Below are the code and all the weights of a small trained network. Each question names an input and a class and asks about switching units off, where a switched-off unit gives its printed mean instead of its output.

import numpy as np


def w(rows, s, z=0):
    codes = np.array(rows[::2]) - 128.0
    scale = np.full(codes.shape[1], s)
    scale[-1] = z or s
    return codes * scale


def f(y):
    return y / 2 * (1 + np.tanh(0.7978845608 * (y + 0.044715 * y**3)))


def log_softmax(a):
    a = a - a.max(-1, keepdims=True)
    return a - np.log(np.exp(a).sum(-1, keepdims=True))


def net(x, mask):
    res = np.array(x, float).reshape(1, 8) / 4 @ E
    y = f(res @ A[0][:, :-1].T + A[0][:, -1])
    res = res + np.where(mask, y, B[0][:, -1]) @ B[0][:, :-1]
    return log_softmax(res[-1] @ U[:, :-1].T + U[:, -1])


A, B = {}, {}
E = w([
[112,28,188,164,223,193,139,132,226,118,78,154],'x0',
[54,177,155,217,57,113,196,246,177,131,116,126],'x1',
[133,131,134,139,134,136,128,131,115,126,136,129],'x2',
[149,153,68,57,197,153,122,254,122,121,135,210],'x3',
[132,127,121,140,130,116,129,125,131,129,126,135],'x4',
[192,211,188,91,182,64,167,129,166,52,74,86],'x5',
[127,127,133,124,124,142,130,129,123,119,135,126],'x6',
[130,195,101,170,86,207,38,94,142,75,8,177],'x7',
],0.007)
A[0] = w([
[146,160,118,143,102,167,131,107,113,107,59,176,29],'N1',
[155,140,111,98,145,135,120,178,138,139,144,191,8],'N2',
[100,56,182,135,195,155,119,136,164,118,94,146,60],'N3',
[163,188,102,150,94,180,36,112,149,76,62,198,72],'N4',
[43,72,55,168,92,181,87,134,111,171,186,159,76],'N5',
[144,91,152,94,128,116,196,141,115,155,181,113,14],'N6',
[70,55,69,140,85,169,77,134,105,180,170,183,63],'N7',
[121,122,111,121,120,143,173,110,118,121,116,143,102],'N8',
[145,123,100,67,179,159,114,228,124,128,125,202,49],'N9',
[82,180,151,190,82,127,168,225,147,127,96,129,39],'N10',
[135,192,89,100,48,94,121,131,55,133,152,123,106],'N11',
[147,88,143,96,137,71,242,131,136,163,211,96,77],'N12',
[151,74,159,79,175,80,180,185,138,179,230,97,89],'N13',
[180,184,169,82,158,96,154,136,165,84,98,105,27],'N14',
[129,229,61,112,84,86,125,112,62,123,174,100,87],'N15',
[228,83,78,60,174,139,67,59,82,114,114,137,48],'N16',
[126,217,90,102,96,90,113,118,77,142,161,116,70],'N17',
[134,46,171,152,180,164,143,128,192,116,111,162,62],'N18',
[194,89,107,61,162,142,76,75,104,125,140,103,35],'N19',
[157,170,103,96,70,110,121,132,77,131,131,134,64],'N20',
[115,134,132,158,88,112,157,192,153,120,115,118,3],'N21',
[136,148,79,87,179,147,107,211,132,110,162,194,59],'N22',
[104,68,154,144,218,167,153,161,171,129,84,179,57],'N23',
[92,92,222,205,26,101,121,2,129,127,128,27,38],'N24',
[93,105,157,134,189,159,137,107,180,124,121,153,41],'N25',
[140,182,80,95,62,83,108,134,66,127,156,122,92],'N26',
[217,221,189,96,180,85,152,139,186,49,87,76,59],'N27',
[115,173,97,137,89,162,98,111,150,106,43,146,47],'N28',
[84,131,126,175,116,98,136,200,128,104,107,98,54],'N29',
[172,109,81,73,190,123,85,63,110,127,140,143,53],'N30',
[137,183,114,157,119,181,68,106,142,97,80,150,50],'N31',
[154,105,96,89,160,139,114,70,103,113,129,129,30],'N32',
[165,99,115,82,160,129,79,86,102,127,120,113,13],'N33',
[143,168,71,39,129,113,118,223,95,115,138,207,55],'N34',
[95,150,116,156,121,125,144,232,125,121,111,127,60],'N35',
[129,74,139,80,176,78,175,137,99,132,209,83,74],'N36',
[48,177,133,221,60,122,217,227,184,121,117,122,79],'N37',
[96,36,86,158,80,178,89,121,116,200,150,165,66],'N38',
],0.0068,0.0037)
B[0] = w([
[90,112,117,141,120,144,103,146,92,121,99,111,155],'N1',
[136,164,105,150,156,123,142,87,117,142,139,108,143],'N2',
[176,74,145,164,123,156,110,163,191,131,127,101,163],'N3',
[30,100,86,169,103,146,63,169,55,87,89,125,222],'N4',
[168,147,147,51,131,55,171,172,98,74,74,108,229],'N5',
[99,128,103,133,109,140,82,131,103,108,107,128,160],'N6',
[170,148,168,65,141,50,180,161,98,76,86,98,222],'N7',
[132,127,111,123,120,126,131,129,133,122,127,128,123],'N8',
[127,201,51,151,203,119,160,75,146,163,135,106,195],'N9',
[122,121,170,86,97,136,134,76,124,167,188,176,198],'N10',
[171,74,152,169,138,151,120,161,184,117,134,100,232],'N11',
[52,119,89,166,103,152,57,167,66,94,62,143,219],'N12',
[49,124,94,166,96,177,50,155,66,89,79,141,232],'N13',
[142,125,134,87,150,81,155,138,108,98,93,130,170],'N14',
[183,58,142,164,121,168,116,165,197,125,117,102,239],'N15',
[108,132,183,90,62,155,141,73,140,186,201,210,228],'N16',
[162,57,154,150,128,159,124,151,176,132,131,93,205],'N17',
[186,61,143,176,125,177,107,163,186,132,125,86,169],'N18',
[118,135,171,119,82,136,146,108,140,173,167,183,192],'N19',
[139,93,145,166,124,137,131,148,162,129,123,119,177],'N20',
[125,127,153,96,102,136,127,97,116,155,148,150,144],'N21',
[131,196,62,155,191,113,145,67,133,150,131,109,191],'N22',
[169,86,134,166,133,150,125,131,176,131,144,95,172],'N23',
[120,254,29,159,251,117,174,50,136,158,154,78,254],'N24',
[156,103,125,145,113,138,124,146,151,126,144,111,142],'N25',
[162,64,156,162,139,163,125,170,198,141,129,94,222],'N26',
[171,141,162,56,112,45,194,189,66,62,80,112,222],'N27',
[78,101,104,142,126,154,72,159,69,122,114,139,179],'N28',
[125,129,162,116,112,125,130,114,128,145,148,156,154],'N29',
[128,139,165,116,93,132,137,93,125,193,176,185,194],'N30',
[74,117,92,158,93,132,77,171,78,99,89,128,179],'N31',
[113,124,155,108,103,132,132,109,137,148,161,156,158],'N32',
[121,134,169,112,94,141,134,106,129,156,156,174,160],'N33',
[140,180,60,171,185,145,157,75,163,133,138,89,220],'N34',
[127,158,140,108,133,131,144,66,122,171,179,165,170],'N35',
[75,122,110,151,105,144,66,137,91,107,111,141,208],'N36',
[131,126,194,85,65,141,125,62,128,194,202,209,244],'N37',
[168,152,159,74,141,64,189,163,98,68,92,100,217],'N38',
],0.0077,0.0072)
U = w([
[1,119,104,171,94,156,51,168,50,106,99,142,165],'0',
[113,139,190,81,71,142,130,61,145,187,205,224,254],'1',
[193,56,150,191,133,163,112,173,252,132,137,71,127],'2',
[118,233,53,166,223,124,155,47,147,151,148,79,66],'3',
[171,152,169,9,127,53,183,188,75,78,85,97,32],'4',
],0.0089,0.00095)

Each question gives the input, the list of numbers given to net, and the class t.
The units are the neurons (one row each of A and B). Each row of codes is followed by its name. A weight is (code - 128) times the scale printed after its matrix; where a second scale follows, it is the last column's (A, B and U).
mask holds one flag per neuron, in row order. A switched-off neuron (its flag False) gives its mean, the last column of its row in B, instead of its output. The means were averaged over made-up inputs and are rounded, as every weight is.
A unit's drop is (log p(t) with every unit on - log p(t) with that unit switched off) / (log p(t) with every unit on - log p(t) with every unit switched off).
The circuit of an input: a set's keep is (log p(t) with only the set's units on - log p(t) with every unit switched off) / (log p(t) with every unit on - log p(t) with every unit switched off). Starting from the 12 units with the biggest drops (on a tie, the unit counted first), units are removed one at a time, each time the one whose removal leaves the highest keep (on an exact tie, the one counted first), for as long as the keep stays at least 0.8.
circuit, biggest first: the units of the circuit, biggest drop first
most important unit: the unit with the biggest drop
k most important neurons: the k neurons with the biggest drops, biggest first
drop of u: that unit's drop, to one decimal
input [-4,-6,7,-3,-7,4,4,6], class 0: 3 most important neurons : (N4 N31 N37)
input [6,-1,-8,4,1,5,7,-8], class 0: circuit, biggest first : (N13)
input [-5,8,2,-8,6,-7,-1,-4], class 1: 2 most important neurons : (N37 N10)
input [1,5,5,-2,7,3,6,-6], class 0: 2 most important neurons : (N12 N13)
input [4,5,-6,-4,-7,6,-4,2], class 4: 2 most important neurons : (N27 N16)
input [-8,-2,3,-8,6,-4,6,3], class 2: circuit, biggest first : (N15 N11)
input [3,6,-5,-7,5,-6,0,1], class 3: 2 most important neurons : (N24 N16)
input [-7,0,-6,8,8,2,6,-8], class 0: 4 most important neurons : (N13 N12 N36 N24)
input [-2,7,-3,8,-1,-1,-1,-2], class 3: 4 most important neurons : (N34 N9 N22 N16)
input [4,7,6,-2,-5,-7,-8,4], class 1: 3 most important neurons : (N37 N10 N27)
input [-8,-6,-7,-4,-3,5,-1,0], class 2: circuit, biggest first : (N15 N26)
input [-1,2,-6,5,6,-1,-5,4], class 3: circuit, biggest first : (N34 N9)
input [3,8,-7,8,-3,3,8,-1], class 1: 3 most important neurons : (N37 N10 N24)
input [3,4,-1,-5,3,4,7,-4], class 3: circuit, biggest first : (N24)
input [5,0,-2,7,5,-4,-5,-3], class 3: 2 most important neurons : (N9 N22)
input [-5,3,5,3,-7,-6,-3,3], class 4: 3 most important neurons : (N5 N7 N38)
input [-8,6,7,8,-3,6,-8,7], class 2: drop of N23 : 0.0
input [6,-3,-7,8,-6,-3,-6,5], class 3: drop of N9 : 0.8
input [1,-8,-5,0,7,8,-2,-1], class 1: drop of N33 : 0.1
input [-4,6,-5,-3,2,-8,-5,-5], class 4: most important unit : N5
